Below is a small trained network, with its code and all its weights. Each question gives an input and a class and asks what happens when units are switched off, that is, made to give their printed mean instead of their output.

import numpy as np


def w(rows, s, z=0):
    codes = np.array(rows[::2]) - 128.0
    scale = np.full(codes.shape[1], s)
    scale[-1] = z or s
    return codes * scale


def f(y):
    return np.maximum(y, 0)


def log_softmax(a):
    a = a - a.max(-1, keepdims=True)
    return a - np.log(np.exp(a).sum(-1, keepdims=True))


def net(x, mask):
    res = np.array(x, float).reshape(1, 8) / 4 @ E
    y = f(res @ A[0][:, :-1].T + A[0][:, -1])
    res = res + np.where(mask, y, B[0][:, -1]) @ B[0][:, :-1]
    return log_softmax(res[-1] @ U[:, :-1].T + U[:, -1])


A, B = {}, {}
E = w([
[94,93,184,80,135,80,125,34,167,24,188,142],'x0',
[136,157,163,139,162,114,74,179,225,76,96,54],'x1',
[150,171,186,52,83,89,182,160,149,117,176,131],'x2',
[158,57,181,167,151,113,138,100,194,106,2,160],'x3',
[182,135,174,152,16,45,193,152,70,147,92,128],'x4',
[36,148,68,193,102,120,140,91,152,89,153,104],'x5',
[184,172,139,78,139,139,81,131,121,162,29,168],'x6',
[227,127,178,199,105,145,121,130,98,135,208,26],'x7',
],0.0094)
A[0] = w([
[78,211,124,50,119,61,168,150,166,165,96,134,253],'N1',
[137,136,99,65,150,194,118,128,3,187,176,230,179],'N2',
[71,108,90,217,168,190,77,132,208,155,23,147,139],'N3',
[97,132,63,139,186,88,89,135,165,210,82,55,168],'N4',
[58,105,103,193,154,110,125,92,182,58,203,128,176],'N5',
[108,89,66,193,186,197,50,124,170,147,84,97,109],'N6',
[187,171,141,167,89,130,31,108,150,145,171,28,147],'N7',
[70,128,121,122,100,91,78,91,218,142,36,231,155],'N8',
[246,146,213,151,147,122,159,143,141,92,95,77,170],'N9',
[206,39,185,89,105,90,166,142,190,124,33,190,127],'N10',
[160,127,113,255,30,114,212,125,33,205,95,125,105],'N11',
],0.0075,0.0028)
B[0] = w([
[133,126,110,77,163,74,156,183,133,114,144,163,202],'N1',
[109,164,74,75,107,153,40,71,107,205,144,125,213],'N2',
[113,117,74,213,177,156,110,131,111,87,28,103,249],'N3',
[137,129,94,127,145,154,156,177,135,151,97,117,191],'N4',
[61,38,107,130,63,164,172,43,176,84,160,68,225],'N5',
[94,124,143,156,168,254,156,139,90,122,104,93,224],'N6',
[146,166,182,152,128,134,39,202,188,123,174,64,204],'N7',
[94,135,104,90,148,99,136,130,147,49,49,211,239],'N8',
[175,125,196,138,131,125,112,112,163,186,111,93,239],'N9',
[167,88,211,117,142,57,167,68,88,185,58,135,249],'N10',
[106,112,97,220,51,70,130,207,53,154,168,180,220],'N11',
],0.009,0.013)
U = w([
[102,153,121,76,164,51,139,134,144,56,82,254,60],'0',
[67,61,126,131,73,127,159,69,171,60,220,88,253],'1',
[184,197,198,161,120,125,88,185,191,127,184,37,126],'2',
[142,130,96,203,40,78,137,209,41,164,182,169,141],'3',
[119,125,87,189,209,216,133,166,108,100,75,110,11],'4',
[114,193,112,22,132,103,175,222,147,142,225,111,172],'5',
[218,88,222,132,142,80,143,108,115,187,81,139,160],'6',
[114,176,71,43,135,166,68,82,79,207,171,191,111],'7',
],0.0095,0.0019)

Each question gives the input, the list of numbers given to net, and the class t.
The units are the neurons (one row each of A and B). Each row of codes is followed by its name. A weight is (code - 128) times the scale printed after its matrix; where a second scale follows, it is the last column's (A, B and U).
mask holds one flag per neuron, in row order. A switched-off neuron (its flag False) gives its mean, the last column of its row in B, instead of its output. The means were averaged over made-up inputs and are rounded, as every weight is.
A unit's drop is (log p(t) with every unit on - log p(t) with that unit switched off) / (log p(t) with every unit on - log p(t) with every unit switched off).
The circuit of an input: a set's keep is (log p(t) with only the set's units on - log p(t) with every unit switched off) / (log p(t) with every unit on - log p(t) with every unit switched off). Starting from all 11 units, units are removed one at a time, each time the one whose removal leaves the highest keep (on an exact tie, the one counted first), for as long as the keep stays at least 0.8.
circuit, biggest first: the units of the circuit, biggest drop first
most important unit: the unit with the biggest drop
top k neurons: the k neurons with the biggest drops, biggest first
drop when u is switched off: that unit's drop, to one decimal
input [-7,7,2,-8,6,-8,4,-6], class 5: top 2 neurons : [N1, N3]
input [-2,-1,8,-3,1,-1,-7,-1], class 5: most important unit : N3
input [-1,4,0,-5,-1,0,-2,-6], class 5: circuit, biggest first : [N3, N1]
input [3,-6,-4,4,7,-8,2,-7], class 0: top 2 neurons : [N8, N9]
input [8,-4,6,-4,6,7,7,4], class 3: top 3 neurons : [N11, N5, N8]
input [-6,8,-3,4,6,2,0,3], class 2: top 2 neurons : [N7, N9]
input [-8,1,7,7,-3,-4,-8,7], class 2: top 2 neurons : [N7, N8]
input [7,5,-6,0,4,-7,-6,-4], class 1: top 2 neurons : [N5, N9]
input [-6,1,6,-1,-5,4,1,-6], class 0: top 2 neurons : [N1, N8]
input [4,5,-6,1,-6,1,-6,4], class 1: top 2 neurons : [N5, N8]
input [-5,-5,6,8,5,-3,-6,-8], class 0: top 3 neurons : [N8, N9, N1]
input [-7,3,0,0,2,-8,-4,7], class 2: top 2 neurons : [N7, N9]
input [1,4,8,-1,-8,8,4,3], class 1: top 2 neurons : [N5, N9]
input [2,-5,2,-1,-3,0,8,6], class 7: top neuron : [N2]
input [-6,4,3,7,1,-4,-1,-7], class 0: top 2 neurons : [N8, N1]
input [4,-4,-1,3,5,-4,-6,3], class 3: drop when N11 is switched off : 1.9
input [1,-3,-5,-6,-3,-4,0,3], class 7: drop when N8 is switched off : 0.0
input [8,2,-4,1,-7,0,-2,-7], class 1: drop when N5 is switched off : 8.1
input [-4,-5,-3,8,5,-3,-5,6], class 3: drop when N11 is switched off : 3.3
input [-8,2,-2,4,5,0,7,-7], class 0: circuit, biggest first : [N8]
